Below is a small trained network, with its code and all its weights. Each question gives an input and a target symbol and asks what happens when units are switched off, that is, made to give their printed mean instead of their output.

import numpy as np


def w(rows, s, z=0):
    codes = np.array(rows[::2]) - 128.0
    scale = np.full(codes.shape[1], s)
    scale[-1] = z or s
    return codes * scale


def norm(h):
    return h / np.sqrt((h * h).mean(-1, keepdims=True) + 1e-5)


def f(y):
    return y / 2 * (1 + np.tanh(0.7978845608 * (y + 0.044715 * y**3)))


def softmax(a):
    e = np.exp(a - a.max(-1, keepdims=True))
    return e / e.sum(-1, keepdims=True)


def log_softmax(a):
    a = a - a.max(-1, keepdims=True)
    return a - np.log(np.exp(a).sum(-1, keepdims=True))


def net(x, mask):
    ids = ['βεθξπσφω'.index(c) for c in x.split()]
    T = len(ids)
    res = E[ids] + P[:T]
    u = 0
    for l in range(3):
        q, k, v = (norm(res) @ M[l].T for M in (Q, K, V))
        z = softmax(np.where(np.tri(T) > 0, q @ k.T / 3**0.5, -1e9)) @ v
        res = res + np.where(mask[u], z, O[l][:, -1]) @ O[l][:, :-1]
        u += 1
        y = f(norm(res) @ A[l][:, :-1].T + A[l][:, -1])
        res = res + np.where(mask[u : u + 12], y, B[l][:, -1]) @ B[l][:, :-1]
        u += 12
    return log_softmax(norm(res)[-1] @ U[:, :-1].T + U[:, -1])


Q, K, V, O, A, B = {}, {}, {}, {}, {}, {}
E = w([
[132,105,107,221,54,112],'β',
[34,134,243,126,179,203],'ε',
[137,187,176,93,110,64],'θ',
[68,68,250,146,201,78],'ξ',
[142,138,167,208,209,86],'π',
[169,83,159,82,97,155],'σ',
[105,157,82,176,33,186],'φ',
[92,210,135,178,182,159],'ω',
],0.017)
P = w([
[202,80,136,254,223,252],'0',
[133,123,154,199,193,224],'1',
[134,136,159,173,175,217],'2',
[138,144,158,158,156,204],'3',
[138,151,153,144,140,200],'4',
[136,152,151,129,128,192],'5',
[131,155,144,118,120,189],'6',
[124,154,137,107,108,185],'7',
[115,159,135,99,94,177],'8',
[111,157,131,90,80,174],'9',
[100,165,130,85,64,166],'10',
[92,165,128,77,57,162],'11',
[80,174,128,72,43,145],'12',
[81,173,134,63,39,147],'13',
],0.0061)
Q[0] = w([
[84,121,211,69,179,229],'L0H0',
[188,81,236,62,174,38],'L0H0',
[253,135,181,47,9,182],'L0H0',
],0.0062)
K[0] = w([
[51,120,145,82,153,130],'L0H0',
[127,99,140,93,144,85],'L0H0',
[88,117,110,106,11,75],'L0H0',
],0.012)
V[0] = w([
[101,124,205,151,93,2],'L0H0',
[137,57,199,105,107,132],'L0H0',
[81,163,136,50,137,177],'L0H0',
],0.008)
O[0] = w([
[57,77,68,132,137,100,109],'L0H0',
[254,109,48,157,217,158,254],'L0H0',
[41,192,77,98,143,249,199],'L0H0',
],0.0083,0.0024)
A[0] = w([
[81,127,150,219,139,191,150],'L0N0',
[91,129,118,187,125,132,127],'L0N1',
[120,47,71,193,163,28,146],'L0N2',
[184,164,161,80,125,116,13],'L0N3',
[119,149,110,106,129,52,64],'L0N4',
[111,89,60,79,117,82,217],'L0N5',
[80,149,188,108,153,151,95],'L0N6',
[153,78,83,72,173,184,75],'L0N7',
[77,137,118,104,129,189,173],'L0N8',
[95,118,183,106,159,107,5],'L0N9',
[131,153,12,209,150,149,137],'L0N10',
[131,77,90,159,121,101,53],'L0N11',
],0.011,0.0022)
B[0] = w([
[145,24,157,181,156,65,246],'L0N0',
[112,127,147,197,144,149,154],'L0N1',
[87,201,183,96,113,153,190],'L0N2',
[134,160,2,160,130,141,174],'L0N3',
[202,155,125,95,126,127,148],'L0N4',
[150,158,192,129,149,32,140],'L0N5',
[200,111,164,112,174,112,207],'L0N6',
[146,192,76,81,147,80,255],'L0N7',
[118,136,158,101,143,87,232],'L0N8',
[154,130,154,178,170,164,140],'L0N9',
[65,64,247,218,128,183,145],'L0N10',
[189,160,81,71,165,178,123],'L0N11',
],0.0079,0.0049)
Q[1] = w([
[56,223,123,138,87,94],'L1H0',
[189,55,121,172,84,84],'L1H0',
[88,2,193,134,106,182],'L1H0',
],0.0086)
K[1] = w([
[2,203,168,140,37,12],'L1H0',
[205,145,97,195,113,91],'L1H0',
[160,77,169,249,164,252],'L1H0',
],0.007)
V[1] = w([
[112,160,80,156,42,162],'L1H0',
[163,170,122,166,231,185],'L1H0',
[99,55,255,37,109,155],'L1H0',
],0.007)
O[1] = w([
[226,97,233,59,97,159,55],'L1H0',
[2,94,40,56,110,14,253],'L1H0',
[188,164,8,168,144,99,111],'L1H0',
],0.0078,0.0036)
A[1] = w([
[109,68,93,217,127,163,2],'L1N0',
[131,172,247,139,8,185,37],'L1N1',
[122,92,57,30,80,192,64],'L1N2',
[241,216,15,111,137,130,144],'L1N3',
[112,156,90,69,73,64,51],'L1N4',
[70,85,199,254,66,43,68],'L1N5',
[132,108,166,59,55,3,57],'L1N6',
[244,241,64,147,200,182,10],'L1N7',
[78,35,98,94,46,46,238],'L1N8',
[77,158,64,103,164,36,238],'L1N9',
[21,233,98,81,216,48,101],'L1N10',
[155,150,43,104,64,11,16],'L1N11',
],0.0078,0.0026)
B[1] = w([
[126,21,197,198,176,139,141],'L1N0',
[97,226,80,66,170,68,155],'L1N1',
[65,232,166,126,88,64,193],'L1N2',
[213,106,47,170,99,157,244],'L1N3',
[151,156,172,187,121,88,174],'L1N4',
[127,164,89,121,164,246,223],'L1N5',
[153,214,193,197,90,118,158],'L1N6',
[183,88,58,119,111,131,175],'L1N7',
[185,167,213,200,183,152,154],'L1N8',
[185,171,170,126,57,135,226],'L1N9',
[160,201,106,47,71,149,254],'L1N10',
[126,103,134,254,171,145,177],'L1N11',
],0.0071,0.0081)
Q[2] = w([
[54,87,217,172,168,143],'L2H0',
[92,138,136,116,40,155],'L2H0',
[40,88,75,191,1,68],'L2H0',
],0.0056)
K[2] = w([
[213,56,107,243,165,34],'L2H0',
[181,101,81,136,147,254],'L2H0',
[176,119,97,180,90,152],'L2H0',
],0.0065)
V[2] = w([
[145,110,163,47,159,109],'L2H0',
[249,170,125,139,160,53],'L2H0',
[116,175,104,140,96,159],'L2H0',
],0.011)
O[2] = w([
[121,167,63,245,132,157,31],'L2H0',
[119,100,161,111,181,154,253],'L2H0',
[140,50,141,122,82,105,249],'L2H0',
],0.012,0.0038)
A[2] = w([
[106,188,120,88,79,103,67],'L2N0',
[118,194,164,124,155,132,97],'L2N1',
[143,99,155,223,127,77,252],'L2N2',
[87,53,138,88,163,24,179],'L2N3',
[92,129,17,128,135,109,95],'L2N4',
[151,146,176,113,74,130,59],'L2N5',
[157,145,105,118,56,37,154],'L2N6',
[79,10,151,190,170,150,129],'L2N7',
[79,144,106,176,161,102,113],'L2N8',
[204,86,85,119,112,117,70],'L2N9',
[153,117,106,71,110,180,168],'L2N10',
[90,101,190,147,177,178,111],'L2N11',
],0.014,0.0033)
B[2] = w([
[123,87,189,90,157,93,196],'L2N0',
[122,160,94,115,98,112,198],'L2N1',
[159,93,183,145,118,170,149],'L2N2',
[156,101,161,182,83,183,138],'L2N3',
[83,189,203,186,95,48,138],'L2N4',
[81,156,126,85,126,139,193],'L2N5',
[91,73,145,208,115,148,254],'L2N6',
[160,57,254,90,203,81,201],'L2N7',
[135,103,128,59,87,167,145],'L2N8',
[161,106,91,95,141,175,211],'L2N9',
[125,164,61,151,165,105,201],'L2N10',
[113,104,82,225,106,158,236],'L2N11',
],0.011,0.0091)
U = w([
[143,46,255,172,236,245,186],'β',
[16,215,90,253,107,240,81],'ε',
[101,197,219,33,174,88,253],'θ',
[133,152,129,220,176,79,19],'ξ',
[132,116,122,161,147,110,67],'π',
[252,102,60,87,189,201,188],'σ',
[75,23,133,111,63,111,62],'φ',
[129,102,110,202,111,60,86],'ω',
],0.0066,0.0037)

Each question gives the input, a string of symbols that net reads in full, and the target symbol t.
The units are the heads (3 rows each of Q, K, V and O) and the neurons (one row each of A and B). Each row of codes is followed by its name. A weight is (code - 128) times the scale printed after its matrix; where a second scale follows, it is the last column's (O, A, B and U).
mask holds one flag per unit, layer by layer, with each layer's heads first. A switched-off unit (its flag False) gives its mean, the last column of its rows in O or B, instead of its output. The means were averaged over made-up inputs and are rounded, as every weight is.
A unit's drop is (log p(t) with every unit on - log p(t) with that unit switched off) / (log p(t) with every unit on - log p(t) with every unit switched off).
The circuit of an input: a set's keep is (log p(t) with only the set's units on - log p(t) with every unit switched off) / (log p(t) with every unit on - log p(t) with every unit switched off). Starting from the 12 units with the biggest drops (on a tie, the unit counted first), units are removed one at a time, each time the one whose removal leaves the highest keep (on an exact tie, the one counted first), for as long as the keep stays at least 0.8.
circuit, biggest first: the units of the circuit, biggest drop first
most important unit: the unit with the biggest drop
top k neurons: the k neurons with the biggest drops, biggest first
k most important neurons of layer l: the k neurons of layer l with the biggest drops, biggest first
input σ ω σ σ π ε σ σ β σ σ ε σ, target ε: circuit, biggest first -> (L2N7 L1N2)
input σ σ ω σ σ φ θ β σ θ σ, target θ: circuit, biggest first -> (L2N11 L1N2)
input φ φ θ ε θ σ β θ β θ, target β: top neuron -> (L0N4)
input θ φ σ β θ σ σ ω, target β: top 3 neurons -> (L0N0 L0N7 L2N7)
input π β σ σ ε σ π ε θ σ ε, target θ: circuit, biggest first -> (L1N10 L1H0 L2N11)
input ω σ θ σ ε π σ φ ε β σ θ β β, target θ: circuit, biggest first -> (L1H0 L1N1 L2N11)
input θ ξ β, target β: circuit, biggest first -> (L0N10 L2N7)
input φ σ σ β σ σ φ ε σ, target φ: 2 most important neurons of layer 0 -> (L0N0 L0N6)
input θ θ θ σ ξ β φ θ, target σ: circuit, biggest first -> (L0N3 L1N2)
input β π π ω ε σ θ σ σ σ π, target θ: circuit, biggest first -> (L0N2 L0H0 L1N10)
input π θ β ε σ ε ε, target θ: circuit, biggest first -> (L2H0 L1H0 L2N6)
input β σ φ, target β: top 2 neurons -> (L0N0 L2N7)
input σ ω σ φ π β β θ σ σ σ ξ σ β, target θ: circuit, biggest first -> (L1N1 L1H0 L2N11)
input θ σ ε θ ω φ φ σ ω φ σ φ, target θ: circuit, biggest first -> (L0H0 L1N1 L2N0)
input σ σ θ θ σ β σ σ σ θ σ, target θ: most important unit -> L2N11
input ω θ σ σ ω φ, target β: top 3 neurons -> (L0N0 L0N7 L1N10)
input σ σ φ φ β θ φ, target θ: 2 most important neurons of layer 1 -> (L1N1 L1N11)
input ω π σ π, target ε: 2 most important neurons of layer 0 -> (L0N2 L0N7)
input ω ξ θ ξ, target ε: 4 most important neurons of layer 1 -> (L1N10 L1N3 L1N11 L1N9)
input σ θ θ φ β ξ β σ ε ξ σ ω, target β: most important unit -> L0N10
input σ σ θ φ σ π σ σ β σ σ π, target ε: 2 most important neurons of layer 2 -> (L2N11 L2N7)
input ε σ β ξ ω β θ θ β ω σ β ω ξ, target ε: top 3 neurons -> (L0N2 L0N9 L0N7)
input ω β ε σ σ ξ ω π σ ω β ξ ξ, target θ: top 3 neurons -> (L0N2 L1N10 L1N3)
input ε ξ β σ ω σ φ ω π σ σ σ θ ε, target ε: 4 most important neurons of layer 1 -> (L1N2 L1N10 L1N1 L1N5)
input π σ β σ β, target ε: 4 most important neurons of layer 0 -> (L0N2 L0N10 L0N11 L0N7)
input σ σ π β ω σ π σ π, target θ: top 3 neurons -> (L0N2 L1N10 L1N11)
input σ π ε ξ σ ε ε σ, target ε: most important unit -> L2H0
input θ θ σ, target σ: 2 most important neurons of layer 0 -> (L0N7 L0N4)
input σ σ σ ε ω β π ξ ξ σ ε, target ε: 2 most important neurons of layer 0 -> (L0N0 L0N10)
input θ σ θ ω σ π ω φ φ σ ω, target θ: 4 most important neurons of layer 1 -> (L1N10 L1N11 L1N0 L1N3)
